Here is a tiny trained network, its code and every weight. The questions are about switching its units off for an input and a class, where a switched-off unit gives its printed mean instead of its output.

import numpy as np


def w(rows, s, z=0):
    codes = np.array(rows[::2]) - 128.0
    scale = np.full(codes.shape[1], s)
    scale[-1] = z or s
    return codes * scale


def f(y):
    return np.maximum(y, 0)


def log_softmax(a):
    a = a - a.max(-1, keepdims=True)
    return a - np.log(np.exp(a).sum(-1, keepdims=True))


def net(x, mask):
    res = np.array(x, float).reshape(1, 7) / 4 @ E
    y = f(res @ A[0][:, :-1].T + A[0][:, -1])
    res = res + np.where(mask, y, B[0][:, -1]) @ B[0][:, :-1]
    return log_softmax(res[-1] @ U[:, :-1].T + U[:, -1])


A, B = {}, {}
E = w([
[139,128,133,143,126,161,129,152,132,137],'x0',
[133,133,124,131,133,114,137,115,124,112],'x1',
[138,27,105,197,72,50,159,157,252,121],'x2',
[139,142,121,216,26,136,144,14,57,199],'x3',
[167,102,4,123,115,205,28,81,144,79],'x4',
[108,126,114,129,142,115,130,124,122,138],'x5',
[151,151,131,133,114,131,137,127,145,110],'x6',
],0.012)
A[0] = w([
[105,147,134,178,87,133,126,58,126,177,73],'N1',
[131,139,136,155,59,125,129,99,102,132,74],'N2',
[133,96,116,188,99,133,144,70,116,168,138],'N3',
[123,133,135,129,111,130,114,101,134,108,94],'N4',
[130,51,89,158,82,76,152,155,178,121,73],'N5',
[125,48,138,170,114,101,138,146,213,107,20],'N6',
[100,131,247,133,137,87,199,155,132,151,142],'N7',
[117,221,137,62,161,155,104,150,81,111,4],'N8',
[133,123,124,97,201,122,110,179,165,72,105],'N9',
[102,100,144,82,175,125,126,185,168,59,117],'N10',
[150,74,29,125,133,170,49,99,150,77,173],'N11',
[98,118,118,104,137,121,143,95,134,99,160],'N12',
[133,91,116,127,136,105,137,150,184,122,56],'N13',
],0.013,0.0036)
B[0] = w([
[188,67,139,98,114,45,133,147,129,161,208],'N1',
[157,96,136,83,101,110,160,88,149,172,187],'N2',
[175,103,127,74,100,121,165,171,191,181,210],'N3',
[127,138,112,110,128,164,124,138,154,166,141],'N4',
[99,92,139,82,213,143,81,72,27,67,225],'N5',
[136,95,164,176,198,190,125,71,54,101,222],'N6',
[47,241,38,175,96,97,83,172,202,2,252],'N7',
[196,131,155,181,211,163,142,49,4,127,207],'N8',
[147,101,151,94,75,78,161,131,168,235,206],'N9',
[128,68,179,89,50,82,205,141,197,193,213],'N10',
[38,205,59,173,48,152,98,188,171,62,237],'N11',
[131,114,127,150,118,114,136,124,146,92,142],'N12',
[150,123,152,124,150,183,175,114,72,132,180],'N13',
],0.0099,0.021)
U = w([
[56,202,65,141,107,114,68,185,175,54,109],'0',
[162,38,173,98,107,66,176,153,175,206,36],'1',
[141,94,165,131,228,157,92,89,3,98,250],'2',
],0.011,0.0022)

Each question gives the input, the list of numbers given to net, and the class t.
The units are the neurons (one row each of A and B). Each row of codes is followed by its name. A weight is (code - 128) times the scale printed after its matrix; where a second scale follows, it is the last column's (A, B and U).
mask holds one flag per neuron, in row order. A switched-off neuron (its flag False) gives its mean, the last column of its row in B, instead of its output. The means were averaged over made-up inputs and are rounded, as every weight is.
A unit's drop is (log p(t) with every unit on - log p(t) with that unit switched off) / (log p(t) with every unit on - log p(t) with every unit switched off).
The circuit of an input: a set's keep is (log p(t) with only the set's units on - log p(t) with every unit switched off) / (log p(t) with every unit on - log p(t) with every unit switched off). Starting from the 12 units with the biggest drops (on a tie, the unit counted first), units are removed one at a time, each time the one whose removal leaves the highest keep (on an exact tie, the one counted first), for as long as the keep stays at least 0.8.
units of the circuit, in order: the units of the circuit, biggest drop first
unit that matters most: the unit with the biggest drop
k most important neurons: the k neurons with the biggest drops, biggest first
drop when u is switched off: that unit's drop, to one decimal
input [-3,4,7,0,-5,0,6], class 2: unit that matters most -> N6
input [1,8,3,-8,-8,-7,2], class 0: 4 most important neurons -> N7; N1; N3; N2
input [-8,1,8,-7,-8,6,6], class 0: 2 most important neurons -> N7; N8
input [1,-2,6,-6,2,8,3], class 1: 3 most important neurons -> N10; N9; N8
input [-8,-3,4,4,-4,8,-4], class 0: 3 most important neurons -> N7; N10; N8
input [-4,-4,7,5,3,-5,4], class 2: 2 most important neurons -> N5; N6
input [-8,8,6,-3,-4,0,0], class 2: 2 most important neurons -> N6; N5
input [1,0,-5,6,-6,2,-6], class 0: 2 most important neurons -> N7; N10
input [6,-4,-8,7,8,-7,8], class 0: 3 most important neurons -> N11; N6; N5
input [3,0,8,-1,-7,6,-5], class 2: 3 most important neurons -> N6; N5; N11
input [-7,-2,-1,7,4,5,-1], class 1: drop when N7 is switched off -> 0.2
input [5,-5,-6,-7,3,-5,5], class 1: drop when N10 is switched off -> 0.7
input [-8,7,2,-3,1,6,0], class 1: drop when N7 is switched off -> 1.9
input [-4,-5,7,5,4,7,-8], class 2: units of the circuit, in order -> N5
input [-7,1,8,2,-6,-4,-1], class 2: drop when N6 is switched off -> 0.6
input [6,-4,8,3,-5,-5,2], class 2: 2 most important neurons -> N6; N5
